Below are the code and all the weights of a small trained network. Each question names an input and a target symbol and asks about switching units off, where a switched-off unit gives its printed mean instead of its output.

import numpy as np


def w(rows, s, z=0):
    codes = np.array(rows[::2]) - 128.0
    scale = np.full(codes.shape[1], s)
    scale[-1] = z or s
    return codes * scale


def f(y):
    return np.maximum(y, 0)


def softmax(a):
    e = np.exp(a - a.max(-1, keepdims=True))
    return e / e.sum(-1, keepdims=True)


def log_softmax(a):
    a = a - a.max(-1, keepdims=True)
    return a - np.log(np.exp(a).sum(-1, keepdims=True))


def net(x, mask):
    ids = ['βγδεζλμπτφ'.index(c) for c in x.split()]
    T = len(ids)
    res = E[ids] + P[:T]
    r = res
    for j in range(3):
        rows = slice(2 * j, 2 * j + 2)
        q, k, v = (r @ M[0][rows].T for M in (Q, K, V))
        z = softmax(np.where(np.tri(T) > 0, q @ k.T / 2**0.5, -1e9)) @ v
        o = O[0][rows]
        res = res + np.where(mask[j], z, o[:, -1]) @ o[:, :-1]
    y = f(res @ A[0][:, :-1].T + A[0][:, -1])
    res = res + np.where(mask[3:15], y, B[0][:, -1]) @ B[0][:, :-1]
    return log_softmax(res[-1] @ U[:, :-1].T + U[:, -1])


Q, K, V, O, A, B = {}, {}, {}, {}, {}, {}
E = w([
[102,89,121,125,45,129,28,64,64,53],'β',
[195,130,58,58,132,160,93,66,106,150],'γ',
[141,45,82,178,100,83,96,217,171,141],'δ',
[128,205,169,106,185,60,127,88,251,217],'ε',
[124,190,115,144,144,139,124,201,149,30],'ζ',
[76,23,129,182,193,127,164,5,105,89],'λ',
[81,80,164,37,194,209,144,165,167,135],'μ',
[177,212,251,140,74,126,167,112,84,78],'π',
[182,32,254,117,23,104,171,145,95,179],'τ',
[70,176,174,44,170,123,86,205,41,213],'φ',
],0.0094)
P = w([
[118,123,177,162,179,23,2,82,64,143],'0',
[252,121,77,174,177,245,183,81,188,100],'1',
[41,117,175,79,94,36,46,119,127,112],'2',
[248,132,112,175,195,241,163,108,205,117],'3',
[22,117,156,34,61,36,64,140,152,78],'4',
[227,139,107,145,194,210,160,119,191,115],'5',
[45,125,154,64,89,24,48,128,120,98],'6',
],0.0047)
Q[0] = w([
[97,96,147,131,79,43,67,125,111,161],'H0',
[189,177,109,98,230,207,186,113,211,112],'H0',
[49,129,231,109,124,61,109,166,103,162],'H1',
[249,162,31,170,177,168,162,103,210,158],'H1',
[69,140,197,165,78,71,186,192,118,147],'H2',
[188,141,89,93,202,255,144,88,207,129],'H2',
],0.0064)
K[0] = w([
[100,105,111,76,112,82,71,91,73,166],'H0',
[116,170,150,156,154,159,183,161,255,107],'H0',
[33,133,183,76,110,94,156,168,139,119],'H1',
[209,168,85,183,180,158,139,105,166,173],'H1',
[215,140,110,196,169,139,97,105,106,150],'H2',
[82,112,148,31,114,182,162,177,232,121],'H2',
],0.0078)
V[0] = w([
[101,60,95,140,102,219,149,147,65,59],'H0',
[139,184,102,145,156,209,180,168,195,45],'H0',
[2,155,160,69,160,105,83,172,58,139],'H1',
[114,127,181,152,156,61,27,59,77,18],'H1',
[122,165,112,149,59,35,111,160,90,75],'H2',
[246,201,107,139,165,116,36,97,32,163],'H2',
],0.0039)
O[0] = w([
[141,83,98,136,128,154,154,93,34,55,111],'H0',
[164,192,75,183,180,253,131,135,147,67,114],'H0',
[30,177,188,46,140,68,118,162,38,129,91],'H1',
[35,101,226,118,85,145,85,25,156,31,225],'H1',
[128,157,159,196,122,41,69,200,101,58,82],'H2',
[191,173,95,152,72,171,55,134,60,214,253],'H2',
],0.0046,0.0021)
A[0] = w([
[55,159,89,143,127,36,77,255,102,94,62],'N0',
[44,35,131,128,52,75,93,136,138,133,36],'N1',
[158,187,133,111,165,187,196,132,191,109,68],'N2',
[58,104,178,69,132,145,113,159,81,131,92],'N3',
[95,179,193,104,46,81,135,99,134,171,49],'N4',
[139,122,71,196,65,200,95,100,95,63,132],'N5',
[48,96,138,137,159,97,132,114,190,91,197],'N6',
[177,150,47,104,146,201,146,164,228,155,75],'N7',
[108,45,99,195,156,165,144,133,158,72,197],'N8',
[39,178,153,146,135,89,115,92,102,85,119],'N9',
[168,69,61,160,140,169,184,70,97,180,3],'N10',
[175,78,129,89,134,190,143,24,118,149,137],'N11',
],0.0071,0.0024)
B[0] = w([
[127,213,145,190,66,92,158,114,179,154,175],'N0',
[59,99,48,183,200,97,118,149,134,158,182],'N1',
[33,144,64,183,103,60,128,107,90,103,194],'N2',
[139,147,119,147,142,175,92,213,65,159,183],'N3',
[229,77,164,89,213,2,161,95,64,108,175],'N4',
[191,200,81,121,215,86,62,155,110,135,204],'N5',
[102,151,189,136,149,183,147,141,169,130,179],'N6',
[88,73,106,179,100,91,170,156,36,147,236],'N7',
[175,83,139,65,140,106,163,37,119,132,185],'N8',
[129,144,173,156,121,147,155,108,59,89,185],'N9',
[154,193,190,153,212,117,224,189,115,166,186],'N10',
[111,195,125,111,55,155,147,90,127,158,253],'N11',
],0.0069,0.0057)
U = w([
[204,1,131,142,131,97,134,189,120,138,167],'β',
[96,111,46,160,190,92,89,135,64,53,39],'γ',
[130,235,185,191,54,163,141,159,179,71,180],'δ',
[36,69,134,138,110,150,195,69,93,116,105],'ε',
[199,87,220,123,42,128,180,130,84,89,82],'ζ',
[52,120,93,203,84,72,124,133,198,218,113],'λ',
[150,186,106,139,141,124,167,177,57,200,21],'μ',
[149,124,56,12,52,133,31,54,142,123,254],'π',
[118,117,148,90,225,226,85,229,137,161,200],'τ',
[164,151,169,93,250,90,156,84,219,141,79],'φ',
],0.0062,0.003)

Each question gives the input, a string of symbols that net reads in full, and the target symbol t.
The units are the heads (2 rows each of Q, K, V and O) and the neurons (one row each of A and B). Each row of codes is followed by its name. A weight is (code - 128) times the scale printed after its matrix; where a second scale follows, it is the last column's (O, A, B and U).
mask holds one flag per unit, heads first, then neurons. A switched-off unit (its flag False) gives its mean, the last column of its rows in O or B, instead of its output. The means were averaged over made-up inputs and are rounded, as every weight is.
A unit's drop is (log p(t) with every unit on - log p(t) with that unit switched off) / (log p(t) with every unit on - log p(t) with every unit switched off).
The circuit of an input: a set's keep is (log p(t) with only the set's units on - log p(t) with every unit switched off) / (log p(t) with every unit on - log p(t) with every unit switched off). Starting from the 12 units with the biggest drops (on a tie, the unit counted first), units are removed one at a time, each time the one whose removal leaves the highest keep (on an exact tie, the one counted first), for as long as the keep stays at least 0.8.
units of the circuit, in order: the units of the circuit, biggest drop first
unit that matters most: the unit with the biggest drop
k most important neurons: the k neurons with the biggest drops, biggest first
which heads matter: for each layer, one digit per head in row order, 1 if its drop is at least 0.15 and else 0, layers parted by /
drop when u is switched off: that unit's drop, to one decimal
input β ζ ζ λ ζ γ ζ, target δ: unit that matters most	N0
input τ δ ε, target φ: units of the circuit, in order	[N4; N7; H0]
input φ γ γ γ ζ ε, target λ: units of the circuit, in order	[N2; H1; N7; H0]
input ε ζ φ δ δ, target λ: 2 most important neurons	[N0; N1]
input γ μ τ, target β: 2 most important neurons	[N4; N1]
input γ ζ ζ γ δ δ β, target γ: units of the circuit, in order	[N1; N11; N5]
input δ ζ γ γ β β ζ, target δ: which heads matter	000
input γ γ ζ β β, target γ: which heads matter	010
input τ β τ, target β: 3 most important neurons	[N4; N1; N11]
input γ γ γ γ β λ, target φ: 3 most important neurons	[N10; N8; N7]
input γ δ γ γ, target μ: which heads matter	010
input γ μ τ ζ, target γ: which heads matter	100
input ζ ζ π γ, target μ: which heads matter	110
input γ ε γ β, target π: 2 most important neurons	[N10; N7]
input μ γ μ γ γ ε, target λ: unit that matters most	N2
input λ γ π γ λ μ, target ε: drop when N7 is switched off	0.2
input τ φ γ ζ, target γ: drop when N2 is switched off	0.3
input π ζ ζ γ μ, target τ: drop when N2 is switched off	0.1
